(in the rows, 128 means zero)
Known rows:
[119 136 140 126 128 128 134 122 137 142 124 124 123 144 145 134 134 147
 130 116 126 110 146 153 125 120 126 123 137 128 121 131 117] -> stobaflis
[128 122 131 127 130 124 121 120 136 121 122 128 123 130 119 134 119 131
 133 138 136 140 133 135 123 115 134 137 115 145 123 128 138] -> meklen
[135 129 125 132 127 130 125 110 132 125 129 130 137 120 124 125 120 103
 118 118 132 142 129 117 122 130 135 134 128 134 135 128 144] -> klubrok
[126 127 133 117 128 118 127 141 135 119 126 114 121 136 112 126 134 133
 136 136 132 124 137 143 139 156 120 131 128 121 144 127 127] -> garovo
[122 141 138 115 160 109 131 171 150 137 119 111 140 150 180  75 130 127
 111 117 116 105 141  36 109  96 101  82 152 144 160 111 149] -> rozen
[124 119 121 119 123 125 128 142 130 121 124 133 123 131 123 131 136 138
 130 146 133 123 128 149 123 118 128 127 115 131 136 130 133] -> miplik
[125 122 126 123 126 125 126 133 134 122 124 125 123 129 120 130 127 131
 135 139 133 133 129 142 124 117 129 129 117 137 130 129 132] -> botiflu
[124 119 123 120 123 125 129 143 130 121 125 134 123 131 120 130 137 136
 130 144 134 123 129 148 124 120 129 125 115 131 136 129 132] -> sidok
[127 141 131 148 136 130 122 113 119 136 137 137 131 129 134 130 111 123
 126 116 117 135 127 106 122 141 133 135 129 122 107 131 132] -> kiplistos
[130 130 112 125 138 110 151 105 113 142 139 133 132 133 115 173 126 133
 139  45 121 141 135 168 128 143 148 144 125 114 118 154 140] -> neplir
[130 133 128 128 131 140 135 123 115 139 134 142 132 127 139 130 137 132
 128 143 119 114 112 119 135 135 137 130 137 112 130 127 128] -> skidrel
[133 123 130 124 123 130 125 114 140 127 119 126 134 119 115 125 120 115
 127 134 134 144 134 137 119 119 137 129 119 141 138 128 147] -> tratrom
[122 120 129 121 126 129 125 140 131 124 125 126 116 123 110 132 128 127
 130 124 143 130 131 133 135 106 115 120 126 145 130 128 124] -> fazu
[141 146 119 133 139 124 127 143 113 144 141 130 142 138 130 121 127 126
 146 108 106 129 121 136 130 136 128 119 130  94 108 139 128] -> skefe
[104 114 134 128 114 129 130 140 131 120 118 129 113 122 117 133 132 140
 109 152 141 116 131 127 123 136 124 126 121 140 142 120 126] -> drumur
[136 129 121 126 122 138 139 122 121 135 129 137 147 118 140 119 140 113
 113 126 121 120 117 119 125 137 136 122 138 112 145 126 134] -> nubrudrok
[ 91 118 147 136 116 135 130 127 135 127 117 123 100 117 126 140 124 142
  98 122 152 110 143 107 130 122 110 120 139 159 128 115 105] -> skipon
[128 122 125 121 121 129 130 127 137 125 122 123 131 125 118 125 128 120
 128 138 133 134 129 143 123 116 130 124 119 136 142 130 138] -> zeme
[132 134 128 128 132 125 133 125 124 127 134 122 130 135 140 126 132 129
 128 125 119 120 123 114 139 156 127 137 142 109 130 125 118] -> miflom
[129 131 123 129 128 129 135 126 121 131 132 126 130 135 142 128 131 127
 125 125 118 123 118 117 133 132 132 136 139 115 123 126 121] -> stelom

Facts:
piplo γ stupli; gogrol γ zeme; tratrom γ zeme; skogal γ ribram; vokol γ plegek; flemem γ nebutrun
vutor γ nepleplak; grutan γ rutu; flomesu γ klubrem; plugrem γ pugrudrom; klivum γ klubrem; plostol γ grutan
golos γ pugrudrom; klukik γ klubrem; trita γ gistatre; nurubam γ ribram; reklom γ tudruka; klera γ plegek
kiplistos γ rutu; tipo γ brarim; mifi γ zofle; grazogir γ muvakas; trobena γ tratrom; bravil γ fazu
zede γ tratrom; fazu γ plegek; sizas γ pugrudrom; kekan γ nimos; sidok γ zofle; neplir γ ribram
rilen γ ridagrik; zonar γ trasim; druzim γ tuplek; nimos γ gromor; sedrok γ pebo; miples γ pebo
skarum γ stupli; bofur γ fazu; ploplabre γ fladram; duta γ pegre; nogrir γ gromor; miplik γ pegre
toge γ stupli; grima γ pugrudrom; simum γ tuplek; pubror γ flitudi; kiplotrim γ pegre; klerul γ zeme
pugrudrom γ rutu; skipon γ fazu; gemuk γ zeme; skuro γ stupli; stibas γ trasim; kivem γ nebutrun
noklo γ klubrem; stidraklem γ klubrem; trasim γ pebo; bedri γ ludrul; torak γ tuplek; logem γ miplik
fazili γ labrul; klider γ gritragro; fadel γ pugrudrom; gistatre γ rutu; bebrin γ fladram; bruskelim γ duta
skalu γ groplipem; nafikel γ nafil; garovo γ nimos; brodrak γ ludrul; zavol γ tusim; litru γ muvakas
storik γ pugrudrom; zuvi γ zotum; niflam γ rutu; ludrul γ sagon; kastel γ zofle; zufli γ rufol
pligos γ meklen; tupus γ labrul; bodri γ skuro; skimatu γ ridagrik; nefan γ pebo; fladram γ klubrem
tuplek γ gromor; biflo γ pegre; mefezi γ brarim; truplis γ nimos; tudruka γ stupli; stusom γ tratrom
zaplil γ flitudi; skomil γ gogrol; puden γ nebutrun; netru γ plegek; plegrun γ tuplek; zotum γ flogrun
driri γ ribram; stelom γ kiplotrim; brivitrum γ nepleplak; brarim γ zeme; trives γ kastel; fifles γ ridagrik
zetono γ rutu; toflar γ skuro; flipos γ ribram; nubrudrok γ tratrom; nebutrun γ zeme; dretis γ sidok
gigo γ luzo; plaku γ skarum; kirofek γ zetono; muvakas γ sagon; mostepluk γ gigo; fodum γ kastel
totadru γ pebo; pobon γ nimos; bropo γ luzo; meplasu γ pugrudrom; memim γ meklen; klukas γ nebutrun
tunor γ gogrol; rudru γ fladram; zalime γ zeme; kosti γ gogrol; mibem γ ludrul; skefe γ rufol
rufe γ toge; droru γ plegek; groplipem γ luzo; drike γ gigo; zekin γ gritragro; grupi γ fladram
gukur γ tuplek; megri γ gogrol; mileze γ muvakas; stiflumu γ nepleplak; plimugra γ nafil; klople γ gritragro
staflor γ skuro; grepel γ zetono; kapli γ plegek; drumur γ kastel; pumuk γ nebutrun; stobaflis γ gritragro
bramu γ pebo; skesos γ groplipem; dridur γ luzo; gopovo γ sagon; zastu γ fazu; rukla γ brarim
flubre γ toge; miflom γ gromor; skidrel γ kiplotrim; klibi γ plegek; greroka γ brarim; soplam γ tuplek
skopan γ rufol; dimin γ tusim; kopler γ klukik; brilokan γ pebo; plorok γ nebutrun; meklen γ pegre
ridagrik γ nafil; zegrir γ nepleplak; bevak γ groplipem; bazi γ vefem; klubrok γ zeme; nepleplak γ plegek
vapli γ nebutrun; rozen γ brarim; direstur γ tusim; nidratel γ fazu; betreme γ klubrem; ribram γ tusim
vefem γ botiflu; losta γ gogrol; kledrel γ nafil; rufol γ rutu; flaklos γ ridagrik; klebir γ plegek
flitudi γ flogrun; flovekor γ muvakas; togrik γ zotum; labrul γ gromor; skugris γ rutu; piplo Ψ tudruka
gogrol Ψ nebutrun; tratrom Ψ klubrok; skogal Ψ driri; vokol Ψ nepleplak; flemem Ψ klukas; vutor Ψ brivitrum
grutan Ψ kiplistos; flomesu Ψ klivum; plugrem Ψ sizas; klivum Ψ stidraklem; golos Ψ plugrem; klukik Ψ fladram
nurubam Ψ skogal; klera Ψ netru; kiplistos Ψ pugrudrom; bravil Ψ zastu; zede Ψ trobena; fazu Ψ klibi
kekan Ψ pobon; sidok Ψ kastel; zonar Ψ stibas; druzim Ψ gukur; nimos Ψ tuplek; sedrok Ψ nefan
miples Ψ brilokan; skarum Ψ piplo; bofur Ψ skipon; ploplabre Ψ rudru; duta Ψ kiplotrim; nogrir Ψ miflom
miplik Ψ biflo; grima Ψ meplasu; simum Ψ plegrun; pubror Ψ zaplil; kiplotrim Ψ meklen; klerul Ψ tratrom
pugrudrom Ψ rufol; skipon Ψ bravil; gemuk Ψ gogrol; skuro Ψ toge; kivem Ψ vapli; noklo Ψ klukik
trasim Ψ miples; bedri Ψ mibem; torak Ψ soplam; klider Ψ stobaflis; fadel Ψ storik; gistatre Ψ skugris
bebrin Ψ grupi; skalu Ψ bevak; nafikel Ψ ridagrik; garovo Ψ kekan; brodrak Ψ bedri; zavol Ψ ribram
litru Ψ grazogir; storik Ψ grima; niflam Ψ gistatre; ludrul Ψ muvakas; kastel Ψ mifi; pligos Ψ memim
tupus Ψ fazili; bodri Ψ staflor; skimatu Ψ flaklos; fladram Ψ flomesu; tuplek Ψ labrul; biflo Ψ duta
mefezi Ψ tipo; truplis Ψ garovo; tudruka Ψ skuro; stusom Ψ zede; skomil Ψ losta; puden Ψ flemem
netru Ψ fazu; zotum Ψ flitudi; driri Ψ flipos; brarim Ψ zalime; trives Ψ fodum; fifles Ψ rilen
zetono Ψ grutan; flipos Ψ neplir; nubrudrok Ψ stusom; nebutrun Ψ klerul; gigo Ψ bropo; kirofek Ψ grepel
mostepluk Ψ drike; totadru Ψ trasim; bropo Ψ dridur; meplasu Ψ golos; klukas Ψ kivem; tunor Ψ megri
skefe Ψ zufli; grupi Ψ ploplabre; gukur Ψ simum; megri Ψ kosti; mileze Ψ flovekor; stiflumu Ψ vutor
plimugra Ψ kledrel; klople Ψ zekin; staflor Ψ toflar; kapli Ψ droru; drumur Ψ trives; pumuk Ψ plorok
stobaflis Ψ klople; bramu Ψ totadru; skesos Ψ skalu; dridur Ψ groplipem; gopovo Ψ ludrul; rukla Ψ rozen
flubre Ψ rufe; miflom Ψ nimos; skidrel Ψ stelom; klibi Ψ klebir; greroka Ψ mefezi; soplam Ψ druzim
skopan Ψ skefe; dimin Ψ zavol; brilokan Ψ sedrok; ridagrik Ψ plimugra; zegrir Ψ stiflumu; klubrok Ψ brarim
nepleplak Ψ kapli; vapli Ψ pumuk; rozen Ψ greroka; direstur Ψ dimin; nidratel Ψ bofur; betreme Ψ noklo
losta Ψ tunor; flaklos Ψ fifles; klebir Ψ vokol; flovekor Ψ litru; togrik Ψ zuvi; skugris Ψ zetono
piplo ζ 822; skogal ζ 571; vokol ζ 538; vutor ζ 891; flomesu ζ 845; plugrem ζ 707
plostol ζ 822; golos ζ 571; trita ζ 891; nurubam ζ 479; klera ζ 223; kiplistos ζ 822
mifi ζ 951; grazogir ζ 845; bravil ζ 707; zede ζ 91; sizas ζ 951; kekan ζ 845
neplir ζ 845; rilen ζ 223; druzim ζ 822; miples ζ 822; bofur ζ 571; ploplabre ζ 822
nogrir ζ 571; grima ζ 891; pubror ζ 404; klerul ζ 891; skipon ζ 77; gemuk ζ 822
stibas ζ 479; noklo ζ 571; bedri ζ 822; torak ζ 479; logem ζ 91; bebrin ζ 223
skalu ζ 571; brodrak ζ 891; zavol ζ 707; litru ζ 223; storik ζ 822; zuvi ζ 223
niflam ζ 891; zufli ζ 404; bodri ζ 891; skimatu ζ 822; biflo ζ 91; mefezi ζ 891
stusom ζ 891; zaplil ζ 845; skomil ζ 404; puden ζ 77; netru ζ 531; plegrun ζ 77
driri ζ 891; stelom ζ 822; trives ζ 891; fifles ζ 845; toflar ζ 845; flipos ζ 91
nubrudrok ζ 822; dretis ζ 891; plaku ζ 822; kirofek ζ 531; mostepluk ζ 822; fodum ζ 822
pobon ζ 891; bropo ζ 91; meplasu ζ 220; memim ζ 891; klukas ζ 951; tunor ζ 77
rudru ζ 220; zalime ζ 91; kosti ζ 220; skefe ζ 822; rufe ζ 479; drike ζ 571
megri ζ 845; mileze ζ 707; stiflumu ζ 822; plimugra ζ 571; staflor ζ 571; grepel ζ 822
kapli ζ 479; pumuk ζ 479; stobaflis ζ 404; skesos ζ 822; dridur ζ 822; gopovo ζ 891
rukla ζ 822; flubre ζ 891; miflom ζ 822; skidrel ζ 891; klibi ζ 822; greroka ζ 571
soplam ζ 891; skopan ζ 891; dimin ζ 822; kopler ζ 822; brilokan ζ 479; plorok ζ 571
zegrir ζ 571; bazi ζ 822; klubrok ζ 538; vapli ζ 891; rozen ζ 479; direstur ζ 404
nidratel ζ 822; betreme ζ 822; losta ζ 891; kledrel ζ 822; flaklos ζ 891; klebir ζ 845
flovekor ζ 822; togrik ζ 822; vutor δ zegrir; vutor δ brivitrum; plugrem δ sizas; nurubam δ skogal
tipo δ mefezi; grazogir δ mileze; zede δ trobena; sizas δ grima; zonar δ stibas; druzim δ simum
grima δ fadel; simum δ soplam; skipon δ bofur; skipon δ nidratel; gemuk δ zalime; gemuk δ klerul
kivem δ vapli; kivem δ flemem; bebrin δ rudru; skalu δ skesos; skalu δ bevak; storik δ sizas
zufli δ skefe; bodri δ toflar; nefan δ brilokan; mefezi δ greroka; driri δ nurubam; stelom δ skidrel
trives δ fodum; fifles δ flaklos; flipos δ neplir; flipos δ nurubam; totadru δ nefan; totadru δ sedrok
tunor δ skomil; zalime δ klerul; drike δ mostepluk; zekin δ stobaflis; mileze δ grazogir; plimugra δ kledrel
staflor δ toflar; kapli δ droru; drumur δ trives; pumuk δ vapli; pumuk δ flemem; pumuk δ puden
stobaflis δ zekin; rukla δ rozen; rukla δ greroka; skidrel δ stelom; zegrir δ stiflumu; bevak δ skesos
rozen δ rukla; rozen δ mefezi; betreme δ flomesu; losta δ kosti; losta δ tunor; kledrel δ plimugra
klebir δ klibi; togrik δ zuvi; skugris δ niflam

Rows:
No name comes twice in this set of rows, the named rows included.
[117 129 127 129 124 122 125 147 130 132 126 119 121 134 109 126 122 137
 136 140 125 132 131 147 122 124 124 119 113 125 120 131 128] -> gistatre
[110 125 129 152 125 126 127 103 126 116 135 136 115 128 161 142 117 121
  87  89 139 120 136  79 118 134 122 150 144 148 113 121 112] -> kapli
[124 138 129 143 132 129 126 133 115 139 136 132 132 127 133 126 120 135
 129 122 114 128 123 113 124 143 129 123 129 113 108 129 123] -> plostol
[ 91 123 130 138 120 134 165  96 100 147 136 121 115 112 113 178 117 137
 119 103 118 125 101 112 138 167 148 144 138 122 130 138 122] -> driri
[123 122 126 120 128 127 124 137 132 123 125 128 119 125 113 131 129 127
 128 131 142 129 131 137 131 112 122 127 124 138 131 128 131] -> plegek
[123 142 132 141 131 140 129 135 108 148 136 143 132 125 130 126 127 139
 132 142 113 118 115 121 128 146 132 116 131 103 117 130 128] -> skopan
[130 136 132 131 135 139 132 114 118 140 133 133 131 126 137 130 127 127
 132 137 119 123 114 112 137 133 135 133 139 119 124 128 127] -> dretis
[119 130 117 130 124 121 133 152 110 139 137 135 128 126  91 144 128 139
 140 108 124 131 129 172 123 150 129 118 107 103 121 145 136] -> fadel
[135 128 131 128 124 129 133 111 138 133 118 124 141 121 137 123 129 122
 118 108 127 134 139 130 118 123 133 120 133 136 133 127 131] -> megri
[147 136 116 112 141 134 126 145 116 139 139 137 133 128 109 124 139 107
 139 104 131 125 115 132 153 118 120 126 144 103 129 134 133] -> bofur
[103 138 135 150 123 137 141 114 100 152 139 124 123 114 114 151 110 140
 131 120 109 130 110 119 130 162 139 125 128 112 109 137 118] -> grima
[129 127 127 131 133 129 118 120 128 123 133 137 122 124 119 132 121 113
 117 107 143 134 132 112 131 126 123 138 132 137 123 126 134] -> vokol
[132 125 135 125 132 119 121 118 137 118 124 124 123 131 117 133 122 135
 136 135 134 139 138 136 130 144 130 140 120 138 130 127 135] -> labrul

Now the same things, written a new way:
Known rows:
[123 131 149 144 130 117 154 117 147 115 136 104 153 115 110 135 101 128
 116 118 128 131 134 100 117 114 128 131 112 108] -> megri
[142 166 113 117 127 143 144  89 147 151 168 101 102 107 121 131 137 138
 148 145 125 116 182 151 129 123 132 184 114 184] -> tunor
[152 134 119  95 135 133 164 132 154 128 112 145 137  95 131 138 144  92
 139 115 139 166 132 154 142 106 150 163 123 169] -> bravil
[129 130 137 135 125 131 143 116 127 116 139 117 138 109 108 130 111 133
 126 119 121 129 139 109 129 120 127 128 119 120] -> nebutrun
[128 124 131 132 132 133 129 133 127 116 122 137 138 125 124 126 128 127
 130 126 126 141 129 119 132 122 123 117 134 123] -> flogrun
[116 124 147 139 144 118 137 129 129 132 102 128 141 118 126 120 143 136
 131 135 130 139 126 131 133 131 139 114 139 121] -> grutan
[126 135 129 135 114 118 121 101 133 141 157  94  99 138 128 120 106 137
 119 121 114  95 140 123 133 136 126 155 101 131] -> losta
[123 132 146 144 123 119 154 116 138 121 142 104 153 110 112 137  97 130
 118 114 122 130 132  94 114 119 128 125 108 108] -> klukas
[120 102 148 136 133 110 126 139 125 117 119 132 141 143 126 119 116 118
 128  96 112 145 103  99 133 130 111 114 116 102] -> zuvi
[120 143 138 135 128 112 131  99 154 133 160  87 118 136 129 124 111 134
 118 121 126 111 143 118 125 133 126 162 108 132] -> kivem
[135 124 123 112 120 127 138 136 131 120 124 141 140 113 143 134 128 107
 119 109 134 144 112 123 131 125 143 126 123 127] -> fazu
[ 96 151 137 134 124 126 160 103 143 140 179  86 139 159 127 105  69 151
 128 136 130 113  96 153 141 136 127 175 132 146] -> tipo
[139 122 111 119 122 146 118 126 102 120 115 139 103 110 112 125 131 131
 125 131 129 109 131 148 146 124 142 127 138 130] -> bazi
[146 118 111 122 118 146 109 129 104 122 117 139  95 114 121 122 130 131
 127 138 121 110 136 144 140 127 133 131 132 132] -> skesos
[142 124 106 104 116 138 125 126 114 119 112 137 104 106 124 127 134 115
 109 121 142 112 120 155 153 123 162 136 133 132] -> klibi
[130 124 130 132 131 133 127 135 125 114 121 137 138 127 125 125 129 126
 130 128 126 140 129 118 133 120 121 116 136 124] -> sagon
[127 119 125 125 146 117 136 145 127 129 125 137 133 144  84 153 134 121
 134 116 155 125 122 140 101 125 121 123 128 117] -> gukur
[124 118 117 181 194 192 101  98 252 151 147 169 107 164 169 129 117 173
 122  97 167 145 119  72  76 192 152 123  55 193] -> plimugra
[129 123 130 132 132 133 129 134 126 116 121 138 139 126 124 126 128 127
 131 125 126 140 129 119 131 120 123 117 133 123] -> gritragro
[135 124 130 138 114 133 141 113 115 125 129 113 119 108  99 128 100 134
 118 118 113 107 136 119 136 116 135 129 110 116] -> stusom

Rows:
No name comes twice in this set of rows, the named rows included.
[146 147 124 107 135 110 110 118 151 146 152 113 103 140 155 125 168 111
 164 140 109 150 174 141 127 126  94 185 124 176] -> mileze
[115 108 148 134 134 104 101 132 142 122 144 117 122 168 156 110 117 123
 129 108 110 137 103 101 126 148  96 141 115 117] -> bebrin
[133 130 138 141 119 127 150 113 130 130 134 108 134 111 105 132 101 132
 123 118 112 120 141 110 126 113 127 134 105 120] -> flemem
[145 155 103 108 153 149 147 135 135 148 117 149 122 115  67 161 152 116
 156 145 154 125 157 180 112 110 129 146 149 165] -> plegrun
[163 147 115 125 123 159 162 109 130 137 130 119 117  76  96 139 117 134
 149 154 115 127 179 149 128  97 134 164 118 168] -> puden
[107 179 140 139 125 110 116 108 178 155 161  90 145 148 159 144 116 128
 108 143 131 111 138 101  97 140 123 133 125 119] -> zalime
[123 133 126 127 125 116 116 123 141 144 149 120 118 158 152 120 135 128
 131 124 123 128 130 126 125 141 113 142 117 141] -> totadru
[133 112 116 122 131 121 125 146 109 138 123 142 113 144  85 149 130 124
 133 114 141 106 120 143 107 129 119 118 120 118] -> soplam
[114 135 125 120 148 102 112 132 153 149 149 117 111 178 111 145 142 119
 134 120 153 109 124 146  98 146 110 151 125 134] -> simum
[133 107  91 165 183 213  71  84 212 142 130 173  44 150 143 111 122 180
 104 104 172  93 124 116 116 197 183 135  71 194] -> kledrel
[124 129 128 127 137 133 122 118 108 139  95 132 106 102 110 120 143 136
 126 140 128 105 126 159 152 136 159 121 148 126] -> kiplistos
[ 79 144 127 130 111 143 179 106 110 135 206  85 142 172 126  82  33 175
 134 145 135 101  54 188 158 147 134 185 145 156] -> mefezi
[134 168 116  98  94  87 109 123 112 154 161  90 107 145 162 133 179 109
 136 157 119 110 181 152 128 119 103 160 141 140] -> stobaflis
[113 135 136 131 131 111 119 123 149 131 158 115 139 156 158 125 134 129
 130 119 132 140 123 108 115 144 112 133 120 129] -> fifles

